Below is a small trained network, with its code and all its weights. Each question gives an input and a class and asks what happens when units are switched off, that is, made to give their printed mean instead of their output.

import numpy as np


def w(rows, s, z=0):
    codes = np.array(rows[::2]) - 128.0
    scale = np.full(codes.shape[1], s)
    scale[-1] = z or s
    return codes * scale


def norm(h):
    return h / np.sqrt((h * h).mean(-1, keepdims=True) + 1e-5)


def f(y):
    return y / 2 * (1 + np.tanh(0.7978845608 * (y + 0.044715 * y**3)))


def log_softmax(a):
    a = a - a.max(-1, keepdims=True)
    return a - np.log(np.exp(a).sum(-1, keepdims=True))


def net(x, mask):
    res = np.array(x, float).reshape(1, 6) / 4 @ E
    u = 0
    for l in range(4):
        y = f(norm(res) @ A[l][:, :-1].T + A[l][:, -1])
        res = res + np.where(mask[u : u + 7], y, B[l][:, -1]) @ B[l][:, :-1]
        u += 7
    return log_softmax(norm(res)[-1] @ U[:, :-1].T + U[:, -1])


A, B = {}, {}
E = w([
[129,130,129,129,128,132],'x0',
[118,130,127,126,134,127],'x1',
[99,163,84,68,52,113],'x2',
[117,141,80,211,111,101],'x3',
[101,173,245,158,98,119],'x4',
[125,125,130,128,129,126],'x5',
],0.013)
A[0] = w([
[173,106,137,184,225,136,81],'L0N0',
[98,130,76,252,105,132,2],'L0N1',
[109,170,85,96,72,145,77],'L0N2',
[106,167,75,85,61,105,61],'L0N3',
[111,156,63,215,93,145,52],'L0N4',
[157,97,145,52,163,174,52],'L0N5',
[149,82,39,131,148,103,27],'L0N6',
],0.012,0.0064)
B[0] = w([
[72,14,131,168,11,137,254],'L0N0',
[208,138,161,52,174,11,218],'L0N1',
[113,16,142,186,126,117,199],'L0N2',
[91,56,132,153,86,102,226],'L0N3',
[156,103,160,41,166,56,211],'L0N4',
[143,142,201,52,209,98,177],'L0N5',
[132,212,80,129,169,236,208],'L0N6',
],0.011,0.0056)
A[1] = w([
[149,184,76,201,140,34,35],'L1N0',
[75,254,115,93,138,169,106],'L1N1',
[77,122,155,73,166,167,30],'L1N2',
[82,215,156,181,127,150,23],'L1N3',
[173,130,112,100,164,60,69],'L1N4',
[109,77,113,204,174,92,1],'L1N5',
[104,132,61,181,80,147,154],'L1N6',
],0.0093,0.0044)
B[1] = w([
[240,119,193,121,201,30,165],'L1N0',
[122,48,159,157,126,164,160],'L1N1',
[254,90,97,137,94,62,142],'L1N2',
[117,168,171,117,124,161,143],'L1N3',
[136,176,167,186,110,81,210],'L1N4',
[65,77,148,104,133,83,159],'L1N5',
[98,113,233,37,173,174,251],'L1N6',
],0.0069,0.0021)
A[2] = w([
[155,144,201,48,104,165,32],'L2N0',
[95,144,61,135,27,80,74],'L2N1',
[90,160,169,166,87,154,61],'L2N2',
[164,239,162,170,190,158,114],'L2N3',
[118,214,182,212,92,89,40],'L2N4',
[141,95,128,254,182,146,2],'L2N5',
[178,146,133,129,103,160,18],'L2N6',
],0.0091,0.0034)
B[2] = w([
[145,162,71,104,160,82,221],'L2N0',
[101,18,245,46,74,165,207],'L2N1',
[39,196,46,162,141,141,204],'L2N2',
[160,133,131,131,21,224,165],'L2N3',
[173,255,44,145,90,132,255],'L2N4',
[131,70,166,14,31,138,150],'L2N5',
[102,114,158,117,190,154,69],'L2N6',
],0.007,0.0023)
A[3] = w([
[157,173,176,54,202,15,90],'L3N0',
[118,173,140,151,136,113,29],'L3N1',
[113,124,106,118,129,140,28],'L3N2',
[131,122,48,142,231,224,2],'L3N3',
[99,21,143,220,117,133,127],'L3N4',
[74,100,87,74,117,113,170],'L3N5',
[113,254,172,203,109,110,73],'L3N6',
],0.0096,0.0019)
B[3] = w([
[192,104,100,168,179,80,247],'L3N0',
[148,124,96,127,123,151,126],'L3N1',
[164,135,150,150,111,137,118],'L3N2',
[119,233,81,194,81,177,181],'L3N3',
[44,127,179,99,63,93,254],'L3N4',
[134,134,179,229,127,124,185],'L3N5',
[154,165,11,164,124,190,203],'L3N6',
],0.013,0.0063)
U = w([
[29,53,208,114,12,127,199],'0',
[247,132,138,93,211,29,6],'1',
[137,231,58,166,104,231,181],'2',
],0.012,0.0014)

Each question gives the input, the list of numbers given to net, and the class t.
The units are the neurons (one row each of A and B). Each row of codes is followed by its name. A weight is (code - 128) times the scale printed after its matrix; where a second scale follows, it is the last column's (A, B and U).
mask holds one flag per neuron, layer by layer. A switched-off neuron (its flag False) gives its mean, the last column of its row in B, instead of its output. The means were averaged over made-up inputs and are rounded, as every weight is.
A unit's drop is (log p(t) with every unit on - log p(t) with that unit switched off) / (log p(t) with every unit on - log p(t) with every unit switched off).
The circuit of an input: a set's keep is (log p(t) with only the set's units on - log p(t) with every unit switched off) / (log p(t) with every unit on - log p(t) with every unit switched off). Starting from the 12 units with the biggest drops (on a tie, the unit counted first), units are removed one at a time, each time the one whose removal leaves the highest keep (on an exact tie, the one counted first), for as long as the keep stays at least 0.8.
circuit, biggest first: the units of the circuit, biggest drop first
top k neurons: the k neurons with the biggest drops, biggest first
k most important neurons of layer l: the k neurons of layer l with the biggest drops, biggest first
drop of u: that unit's drop, to one decimal
input [-4,2,-4,-5,2,4], class 1: top 4 neurons => (L0N5; L0N2; L0N3; L2N0)
input [-3,6,-3,-1,-5,0], class 2: circuit, biggest first => (L0N6)
input [8,8,-3,-7,7,4], class 1: circuit, biggest first => (L2N0; L3N0)
input [-3,7,-2,-2,3,-1], class 2: top 2 neurons => (L0N2; L0N4)
input [2,-4,6,7,-6,-7], class 1: circuit, biggest first => (L0N0; L0N4)
input [-5,-8,-1,-7,8,7], class 2: top 2 neurons => (L0N4; L0N1)
input [-6,-5,4,6,-1,-3], class 1: top 2 neurons => (L0N1; L0N0)
input [7,5,-3,-6,-8,6], class 2: top 3 neurons => (L3N3; L0N6; L0N1)
input [-2,-3,2,7,-6,-6], class 1: top 2 neurons => (L0N1; L0N4)
input [3,-7,3,-5,5,6], class 1: 2 most important neurons of layer 0 => (L0N0; L0N6)
input [6,-6,-3,3,-4,2], class 2: drop of L0N2 => 1.6
input [3,7,-7,-5,0,5], class 0: drop of L0N0 => 3.2
input [-8,0,-7,0,-5,-4], class 0: drop of L0N0 => 1.4
input [-2,-2,-1,3,-2,-3], class 1: circuit, biggest first => (L0N1)
input [-4,7,-6,2,-4,-2], class 0: drop of L0N0 => 1.8
